Each row of numbers stands for one element and depends on some of the facts below. Use the named rows to name the rest.

Some facts about the elements:
bame Φ groguzu; beskozar Φ naka; bidrim Φ kedrilal
bretis Φ torenin; brosetem Φ ritur; brugrun Φ gamem
bustek Φ didon; dami Φ nivubi; didon Φ stoti
drenon Φ sapom; drodogen Φ remu; drubrir Φ skiklum
drupun Φ vastin; druzu Φ votros; dunos Φ trusor
fefem Φ voram; feflil Φ zasis; fegol Φ vistim
figon Φ kotem; fiskas Φ pegak; flavu Φ skasku
flodul Φ klaplun; floklogre Φ stuskem; fluse Φ stugris
fuplis Φ leplen; gegro Φ flavu; grabrir Φ pinemi
graski Φ bebron; gratem Φ tade; grebe Φ merastun
grubil Φ stigru; gupo Φ gratem; kedrilal Φ fluse
kipom Φ dami; kivin Φ lotefar; klaplun Φ kluflen
klofo Φ fuvipas; kluflen Φ bidrim; klunem Φ plukal
lepo Φ zogol; lotefar Φ pumu; ludor Φ rebur
mepo Φ dunos; mezam Φ numan; mifles Φ flisir
mugruk Φ flodul; mukaluk Φ seskol; muplol Φ bustek
natrol Φ vususu; nelel Φ grubil; nozu Φ plari
nufin Φ rigas; padu Φ klunem; patrul Φ drozo
pegak Φ truflin; pinemi Φ drubrir; plari Φ troki
plosor Φ nufin; plukal Φ mugruk; poklir Φ trifus
puve Φ riros; rebur Φ klofo; remu Φ puve
rigas Φ treplal; rumos Φ dreza; sapom Φ drupun
sedus Φ lutom; sigalo Φ lukla; skeflo Φ trigrar
skidril Φ mifles; skiklum Φ moklis; soze Φ fiskas
stigru Φ trezuve; stugris Φ fefem; stuskem Φ natem
tidul Φ paskin; torenin Φ kipom; treplal Φ soze
trezuve Φ trera; trigrar Φ graski; troki Φ zitru
tuskistis Φ plosor; vakil Φ fuplis; vastin Φ beskozar
voram Φ figon; votros Φ gupo; zasis Φ skeflo
zimidri Φ skidril; zogol Φ feflil; bame ρ natem
bebron ρ klugril; bidrim ρ koplas; biner ρ pinemi
brebon ρ kedrilal; brugrun ρ stulom; bustek ρ puve
dadrar ρ biner; dami ρ muplol; drozo ρ skopli
drubrir ρ remu; drupun ρ numan; druzu ρ drozo
fenil ρ tibraklos; figon ρ trezuve; flisir ρ megepun
flodul ρ nivubi; floklogre ρ pumu; fuplis ρ mugruk
fuvipas ρ bustek; gamem ρ drodogen; geten ρ grebe
godris ρ klozor; gratem ρ brebon; grebe ρ nozu
gupo ρ brugrun; klaplun ρ moklis; klofo ρ stuskem
klubrifol ρ fuvipas; kluflen ρ vastin; klugril ρ skasku
koplas ρ trusor; kotem ρ vususu; lotefar ρ fenil
megepun ρ tade; mezam ρ sigalo; moklis ρ bretis
mugruk ρ stama; muplol ρ soze; naka ρ flisir
nastir ρ mukaluk; nostem ρ kluflen; nozu ρ rigas
paskin ρ drubrir; pegak ρ paskin; plari ρ nastapli
pluplam ρ grabrir; poklir ρ klaplun; puve ρ stive
rigas ρ klofo; ritur ρ pegak; rova ρ figon
rumos ρ nostem; seskol ρ trefla; skasku ρ truflin
skopli ρ stoti; stama ρ torenin; stive ρ votros
stugris ρ libol; tade ρ leplen; tibraklos ρ poklir
tidul ρ stugris; torenin ρ nastir; trefla ρ bame
trifus ρ kotem; truflin ρ rumos; trusor ρ zaze
vastin ρ sapom; vistim ρ bebron; vofi ρ naka
voram ρ gamem; votros ρ trezam; zaze ρ lotefar
zimidri ρ gratem; zitru ρ gupo; zogol ρ vofi

Known rows:
graski: [ 17  -7  11  44  -4  -3 -10  -4   8 -17  -2   0  -1 -10  19   4  19  14
   6  -9 -15 -11  -7   8 -14  -5   1  -1]
vastin: [-12  59  17 -38  -1 -12  39  -5 -21 -15 -10 -13  -2  16  -9  20  28  39
 -10  11  -9 -11   4 -14 -18  84  -2  -8]
muplol: [ -3  -4   4  -1  -4  -4  -5  -2  -1 -14  -2 -14  -1  -9  -9  -5   5   6
  -8  -7 -12  -7  -7   0 -21  -6   1   0]
kipom: [-10  -4   1  28  -1  -8   9   7 -10 -16  39 -18  -2  36  21  -4  -4   5
  -9  -9 -15  -8  -8   3 -27  -9   2   1]
klunem: [-10  15   2   5   5  -6 -11  -2  20 -15  29 -16   8 -10  -8  -5  -9  14
  -9  14 -14 -13  -7  24 -21  -9   7   0]
lotefar: [ 14  -5   2 -29  -5  -5  -8  12 -19  11  16 -12   3  -3  -9  -7  -6   9
   3  -8 -15 -11  -4   0   7  -8   2  -2]
stigru: [-10  -4   2   9  -4  -6   8   7  -2 -15  15 -17  -2  18   3  -5   4   2
  -9  -9 -15  -3  -6   1 -25  -6  10   8]
skeflo: [ 31  -9  16  82  -4   2 -12  -5  20 -20  -3  32  -1 -11  45  11  31  21
  16 -10 -15 -13  -5  16 -11  -5   1  -3]
fefem: [ 42  -6   8   2   4  -4  -8  -5 -20 -14  13 -15  17  51 -12  -5  25   0
 -10  -9 -11  28 -13   3 -25  -7  -2  -1]
feflil: [ 26  -8  14  69  -4  -2 -11  -4  16 -20  -3  14  -1 -10  37   8  28  18
  12 -10 -15 -12  -5  14 -14  -5   1  -2]
tade: [-10  13   9  13  -4  13 -10   5 -16  12  -4  43   1 -10   5  -4   4   0
   4  37  -9  50  -2 -15 -21  -9  19  29]
pluplam: [-10   6   2 -20   5   5  -3   0 -17  20   7  31  16 -10  17   6   0   1
  14  15  -7   9  -8 -14  -5  -4  10   1]
lukla: [ -9   9   2 -11   2  -2  -8   0 -16  14   9  40   8  -8   9   1  -8   1
  10  16  -5   3  -8 -15  -4   0  10   1]
pumu: [ -7  12   3   2  -2  -4  -8   0  -4   2   9  44  -1   1   1  -3 -10   0
   5  15  -3   0  -8 -16  -6   6  12   0]
trusor: [  5   2   2 -30  -5  -3  -9  24 -23  53  36  50   1   2  -5  -7 -11   3
  19  11 -15 -10  -8 -16  37  -7  21  -1]
paskin: [-10  11   2  -5   2   1  -8   1 -15   8   8  40   8  -8   9   2  -9   1
   9  13  -4   8  -8 -15  -5  -5  12   1]
kotem: [ -3   6   2  -3   5  -3  -8  -1 -18  11  17  35  10   9   9   2  -6   0
   6  13  -5  14 -10 -15 -19  -4   4   1]

Name these rows:
No name comes twice in this set of rows, the named rows included.
[ 44  -6  12 -12   2  -3  -9  -5 -20 -12   0 -13  24  33 -13  -5  27   0
 -10  -9  -9  30 -13   7 -24  -6  -2  -1] : stugris
[  6  -5   2 -30  -5  -5  -8   7 -21  45  25  49  20  -2  -1  -6  -9   0
  25  13  -5  -9  -4 -14  16  -5   4  -1] : fenil
[ 21  -5   4  11   2  -5  -1  -4 -18 -15  15 -14   6  35  -9  -5  12   1
  -9  -9 -11  12 -11  -2 -25  -7   0  -1] : figon
[  6  -1   2 -29  -5  -3  -9  20 -22  50  33  49   5   1  -5  -7 -10   1
  21  11 -15 -10  -8 -15  33  -7  16  -2] : zaze
[-10  -4   1  11   3  -6  11   5 -17 -14  30 -17   4  17  24   2   6  13
  -8  -8 -14  -6  -8   8 -25  -9   2   3] : dami
[  7  -5   1 -30  -4  -5  -9   0 -21  43  21  49  28  -4   2  -6  -6   0
  28  13   3  -8   2 -14   6  -4   2  -1] : tibraklos
[  9  -2   1 -34  -4  -7 -18  -6   0  23  12 -13  66 -14 -14  -6   2   0
   9  27  10 -16  11  62  15  -8   1   0] : klaplun
[-10  13   2  11   1  -5  -8   4  -7  -2  24  30  -1  15  12  -2 -10   0
   2  16  -5  -1  -8 -15 -21  -1  14   1] : nivubi
[ 27  -9  14  69  -4   0 -11  -4  17 -18  -3  19  -1 -10  35   8  27  19
  12 -10 -15 -13  -6  14 -12  -6   1  -3] : trigrar

Now the same elements, written a new way:
Known rows:
plosor: [-34 -29  -4   0 -12 -13 -47 -14  -5 -43   5  39  27 -24   4  16  -6  39
  16 -20 -45  46  30  39 -31  -8  13]
stuskem: [-10  10  -4 -16 -10 -27   9  11  -1 -32 -12   0  13  -2  -1  10  -1   0
  38  -2 -32  11  16  17 -50 -21  -9]
floklogre: [-24  13  -6 -14 -14 -20  -5  11  -1 -26 -32   1   9 -10  -2  29  11  -6
  29   6 -22  19   3  10 -58 -16  -6]
kipom: [-16  12  -2 -14 -12 -30   8  10   0 -22 -17  -4  17  -9  -6  13  -2   1
  39  -6 -32  13  10  20 -51 -12  -5]
torenin: [-17  22   7 -17 -60 -27  16  18   4 -22 -27   0 -29 -15  -1  19  -6  25
  12  -4 -12  28 -21  28 -61  -1   6]
koplas: [-33  16  10 -10 -24 -30 -10  27 -19  -8 -33  -2  14   0  15  16   0  -6
  21  -4 -20   3  19  -4 -39 -16  19]
vastin: [-16   9  -4 -15 -19 -48  -2  29  -4 -12 -22   7  21 -18 -13  16   9  -3
  26   4 -22  17   2  10 -53 -18  -8]
mugruk: [-36  38 -12 -53 -14 -53  -6 -10  37  -5 -12  10 -44   2  13  21 -51  13
 -12 -16  21  21  -5   6 -59 -27  -5]
fefem: [  6  21 -17  13  -3 -46 -11   2  18 -33 -12   4 -44 -33   6   9 -15 -62
  49 -12  -9  22  42  21 -32  -8  16]
stugris: [  5  25 -13   1  -7 -34 -25  17  18 -24 -10  10 -46 -33   4  18 -12 -59
  39  -9   2  21  24  12 -27 -19  17]
fluse: [  6  33   3  -1   5 -26 -22   7  33 -21   4   7 -31 -20  -1  17 -20 -53
  49 -16  -2  24  20  17 -25 -19  12]
mukaluk: [-22  18   4  -8 -19 -21   7  -3  10 -31 -27  -3   5  -5  -3  24   2   1
  34   0 -24  26   5  20 -61  -5  -6]
biner: [-18   8  -8 -20 -18 -30  -3  20  -5 -18 -23   1   5 -15  -2  19   1   0
  28  -1 -24  13   5  12 -49 -20  -2]
truflin: [  4 -43  37  -7 -21 -67 -47  19  -5  29 -32   6  -8 -34 -30   7  13  43
  37   6 -26  31  43   5 -40 -49 -38]
muplol: [-24  13  -7 -15 -16 -20  -4  12  -2 -26 -34   1   8 -10  -2  30  12  -6
  27   8 -21  19   2   8 -59 -17  -6]
plari: [-18   9  -7 -19 -17 -30   0  20  -6 -18 -22   0   9 -14  -4  18   2   0
  30  -1 -25  12   4  14 -50 -18  -3]
skeflo: [ -9  25  -7 -21 -15 -32  25  20   2 -25 -24 -13  32  -8  -2   3   4 -11
  41  -1 -34   1  -9  16 -65  -4  -1]

Name these rows:
No name comes twice in this set of rows, the named rows included.
[-19 -32  17  -4 -12 -17 -39 -14  -3 -18 -17  11   3 -19  -4  16  -2  42
  36 -10 -42  35  40  26 -37 -25  -9] : treplal
[-39   5   5  -4 -18 -29 -14  34 -21  -4 -24 -11  14   0  20  29  -4  -5
  34 -12 -23  -2  14 -12 -56 -16  29] : lotefar
[ -8 -34  33  -6 -13 -21 -33 -14  -1   1 -34 -10 -16 -16 -10  17   2  45
  51  -2 -39  27  48  16 -41 -38 -27] : fiskas
[-10 -12 -30 -24 -12 -37   2  36  -8 -10   6  -7  -2 -31 -11  25 -10  11
  49 -15 -33   4 -12  17 -67 -24   1] : moklis
[-22   9  -8  -9  -4 -20   4   1   8 -31 -23  -6  13  -9  -6  32   7  -4
  45   0 -30  22   3  16 -70 -10 -10] : bretis
[  0   5 -15 -25 -18 -20   6  28 -13 -45  -8  12   2   7   5  11   9   1
  24  10 -27   3  15   6 -49 -43 -11] : klofo
[-12   7 -11 -22 -17 -26  -1  23  -8 -27 -18   6   3  -8   0  16   3  -1
  26   3 -24  10   9  10 -48 -28  -5] : geten
[  0   7 -18 -24 -16  -6   3  24 -12 -63 -17  17  -2  17  10  21  23  -5
  20  22 -23   6  16  -3 -57 -50 -19] : nozu
[ -7 -35  29 -15 -26 -18 -39   1 -10   7 -45  -8 -32 -19  -8  20   8  46
  38   6 -31  22  41   7 -38 -49 -27] : pegak
[-17  11  -7 -21 -23 -27   2  22  -8 -21 -24   2   6 -13  -2  16   3   2
  26   1 -24  11   3  13 -48 -20  -2] : drubrir
[-43  25 -33 -50  23 -73   1 -31  31 -11 -16   2 -12   6  18  13 -52   0
   4 -16   2   9  32   0 -63 -28 -16] : klunem
[-17  21   7 -18 -58 -28  12  16   5 -21 -25   2 -32 -16   0  18  -8  25
  11  -5 -10  27 -18  28 -59  -3   6] : stama
[-41  28 -26 -50  23 -66  -3 -27  34  -9 -11   4 -10   7  15  15 -51  -1
   7 -17   4  10  26   1 -60 -30 -15] : plukal
[ -7   8 -15 -22 -16 -10  -1  21  -9 -53 -21  14  -1   9   7  23  19  -5
  21  17 -22  10  13   0 -56 -42 -15] : grebe
[-40  34 -18 -15 -17 -32  46  40 -33 -12 -14  -2  11  -8 -25  50   3 -10
  32  11 -27  14   1  18 -36 -17 -12] : zogol

The same elements again, as new rows of numbers:
Named rows:
vususu: [-26 -20 -16 -11  -4  -2  -4   4   2   3  -9  -7   6  -3]
numan: [-27 -19 -15 -11  -4  -2  -4   4   2   3  -9  -7   6  -3]
remu: [-17 -26 -18 -12  -5   6   1   8  -3   7 -11  -4   8  -5]
feflil: [  7  -2 -38 -15   6  35  16  -3  47  -6 -14  14  28  23]
gegro: [ -6 -29 -10  -9  -4  17   3  15  -2   9 -10  -3  11  -7]
klaplun: [ 19 -31  32  36   2  -3  13  49  57  11  29   6   4 -31]
nastapli: [-16 -24 -10 -10  -4   8  -2  10   1   5  -8  -5   9  -4]
drodogen: [ -6 -30 -15 -11  -5  15   4  14  -4  10 -11  -3  11  -7]
druzu: [ 28 -25 -29  -1  -3   5  24   2 -15  16   5  -1   5 -17]
nastir: [ 38 -16 -11  -5  -4  -3  14  -5   0   5   5   5  -2 -14]
megepun: [  4 -10 -54   2   2   4  10  12 -23  -2   6   1   6 -27]
gupo: [ 17 -21 -35  -3  -3  -6  22  -7 -14  13   5  -3   1 -15]
bebron: [ 34  12 -38  -2   8   6  25 -15  29  -3  -8   7  10  16]
skidril: [-18 -26 -18 -11  -4   6   1   8  -3   7 -11  -5   9  -5]
trusor: [ -9 -12  -1   6  -1 -10  24 -17  -2   7   6  -6   6 -16]
klofo: [ 33 -18 -18  -7  -4  -4  18  -8  -5   7   4   5  -3 -15]
tidul: [ 31 -18 -11   0  -1   8  20   6  -8  11   7   1   4 -16]

Which element is each row?
No name comes twice in this set of rows, the named rows included.
[-32 -20 -27 -11  -3  -1  -5   7  -5   1 -12  -7   7  -6] : leplen
[-27   2 -15  10   1 -52  -8   3  36  -6  19  -6 -15 -12] : kotem
[ 36 -12  -7   7   2  -6  14  11 -16  13 -12 -11  -6  -5] : nostem
[  0 -29  -7 -11  -5  16   2  13   2   7 -11  -1  10  -6] : mukaluk
[ 48 -17  -4   8   2   3  17  17 -19  16 -15 -10  -4  -5] : rumos
[  5 -22  15  12   0   9  33  -6  -3  13   5  -3  14 -21] : poklir
[ 24 -15 -16  -3  -2  -2  17  -3  -6   8   5   1   0 -15] : fuplis
[-38 -22   4  14  -1 -31 -27  44  64  -4  12  -2  -6 -10] : fluse
[ 71 -36  17  20  -2   9   9  54  48  11  27  17  -3 -29] : mugruk
[ 42 -23  17  33   3 -16  -2  62  47  11  15   0 -12 -19] : kluflen
[-10 -26 -12 -12  -5   7   0   7   1   5 -10  -2   7  -4] : stuskem
[-19 -20 -10 -14  -4   8  -3  13   3   8   0  -6  10  -4] : trezam

